Below is a small trained network, with its code and all its weights. Each question gives an input and a class and asks what happens when units are switched off, that is, made to give their printed mean instead of their output.

import numpy as np


def w(rows, s, z=0):
    codes = np.array(rows[::2]) - 128.0
    scale = np.full(codes.shape[1], s)
    scale[-1] = z or s
    return codes * scale


def norm(h):
    return h / np.sqrt((h * h).mean(-1, keepdims=True) + 1e-5)


def f(y):
    return np.maximum(y, 0)


def log_softmax(a):
    a = a - a.max(-1, keepdims=True)
    return a - np.log(np.exp(a).sum(-1, keepdims=True))


def net(x, mask):
    res = np.array(x, float).reshape(1, 5) / 4 @ E
    u = 0
    for l in range(2):
        y = f(norm(res) @ A[l][:, :-1].T + A[l][:, -1])
        res = res + np.where(mask[u : u + 12], y, B[l][:, -1]) @ B[l][:, :-1]
        u += 12
    return log_softmax(norm(res)[-1] @ U[:, :-1].T + U[:, -1])


A, B = {}, {}
E = w([
[80,5,184,58],'x0',
[124,88,180,3],'x1',
[14,91,55,94],'x2',
[134,122,100,130],'x3',
[234,106,62,94],'x4',
],0.0035)
A[0] = w([
[209,131,78,181,243],'0.n1',
[163,204,139,49,100],'0.n2',
[202,207,166,153,23],'0.n3',
[39,103,59,106,243],'0.n4',
[112,70,179,176,59],'0.n5',
[124,169,62,194,153],'0.n6',
[123,217,202,68,90],'0.n7',
[67,152,123,58,74],'0.n8',
[86,138,144,219,155],'0.n9',
[227,113,150,201,101],'0.n10',
[254,77,71,115,19],'0.n11',
[134,21,156,103,1],'0.n12',
],0.0072,0.0017)
B[0] = w([
[179,164,103,30,227],'0.n1',
[186,172,3,79,186],'0.n2',
[106,105,41,103,194],'0.n3',
[64,238,68,102,254],'0.n4',
[205,93,72,179,166],'0.n5',
[105,166,137,96,216],'0.n6',
[204,153,140,137,198],'0.n7',
[86,208,131,60,191],'0.n8',
[15,173,135,145,205],'0.n9',
[106,113,117,80,201],'0.n10',
[205,52,65,200,207],'0.n11',
[109,88,96,183,200],'0.n12',
],0.0047,0.0042)
A[1] = w([
[139,165,128,173,152],'1.n1',
[193,159,218,68,103],'1.n2',
[137,54,185,126,162],'1.n3',
[36,195,94,190,161],'1.n4',
[108,78,150,84,148],'1.n5',
[87,235,123,137,253],'1.n6',
[111,123,183,204,36],'1.n7',
[188,146,30,89,169],'1.n8',
[118,62,131,78,136],'1.n9',
[89,1,129,124,128],'1.n10',
[225,87,151,213,130],'1.n11',
[70,82,213,182,176],'1.n12',
],0.0087,0.0027)
B[1] = w([
[50,45,189,77,152],'1.n1',
[146,131,8,61,155],'1.n2',
[105,239,56,192,153],'1.n3',
[6,91,153,2,237],'1.n4',
[32,176,145,159,153],'1.n5',
[85,28,146,131,254],'1.n6',
[136,103,232,111,139],'1.n7',
[160,59,174,134,246],'1.n8',
[55,145,117,214,160],'1.n9',
[136,170,124,201,166],'1.n10',
[90,211,132,68,163],'1.n11',
[242,210,195,90,157],'1.n12',
],0.0047,0.0076)
U = w([
[128,214,141,165,119],'0',
[212,93,55,87,175],'1',
[118,92,105,217,103],'2',
[128,108,208,136,91],'3',
[127,87,157,159,80],'4',
[143,102,163,161,2],'5',
[5,115,102,68,178],'6',
],0.017,0.011)

Each question gives the input, the list of numbers given to net, and the class t.
The units are the neurons (one row each of A and B). Each row of codes is followed by its name. A weight is (code - 128) times the scale printed after its matrix; where a second scale follows, it is the last column's (A, B and U).
mask holds one flag per neuron, layer by layer. A switched-off neuron (its flag False) gives its mean, the last column of its row in B, instead of its output. The means were averaged over made-up inputs and are rounded, as every weight is.
A unit's drop is (log p(t) with every unit on - log p(t) with that unit switched off) / (log p(t) with every unit on - log p(t) with every unit switched off).
The circuit of an input: a set's keep is (log p(t) with only the set's units on - log p(t) with every unit switched off) / (log p(t) with every unit on - log p(t) with every unit switched off). Starting from the 12 units with the biggest drops (on a tie, the unit counted first), units are removed one at a time, each time the one whose removal leaves the highest keep (on an exact tie, the one counted first), for as long as the keep stays at least 0.8.
units of the circuit, in order: the units of the circuit, biggest drop first
unit that matters most: the unit with the biggest drop
k most important neurons: the k neurons with the biggest drops, biggest first
k most important neurons of layer l: the k neurons of layer l with the biggest drops, biggest first
drop when u is switched off: that unit's drop, to one decimal
input [2,5,-3,-5,0], class 1: unit that matters most : 1.n2
input [5,-7,-4,-7,-5], class 3: units of the circuit, in order : (1.n12, 0.n4)
input [1,0,4,-8,6], class 1: 4 most important neurons : (0.n11, 0.n9, 1.n4, 1.n6)
input [3,2,-1,-5,-5], class 0: 3 most important neurons of layer 0 : (0.n4, 0.n2, 0.n1)
input [6,-4,-2,-1,-7], class 3: 2 most important neurons of layer 1 : (1.n12, 1.n7)
input [2,2,-5,6,-3], class 0: units of the circuit, in order : (0.n4, 1.n6, 1.n4)
input [4,0,-7,4,-7], class 0: 2 most important neurons : (0.n4, 1.n3)
input [8,-7,-2,-2,3], class 1: 2 most important neurons : (0.n5, 0.n11)
input [7,4,-2,-1,5], class 2: 2 most important neurons of layer 1 : (1.n4, 1.n10)
input [0,1,-2,-1,-6], class 3: 2 most important neurons of layer 0 : (0.n4, 0.n1)
input [-8,-1,-7,7,-4], class 6: drop when 0.n9 is switched off : 0.2
input [8,7,-5,1,-5], class 0: drop when 1.n12 is switched off : 0.2
input [2,-3,4,-6,5], class 1: drop when 0.n5 is switched off : -0.3
input [5,1,-7,5,-6], class 0: most important neuron : (1.n3)
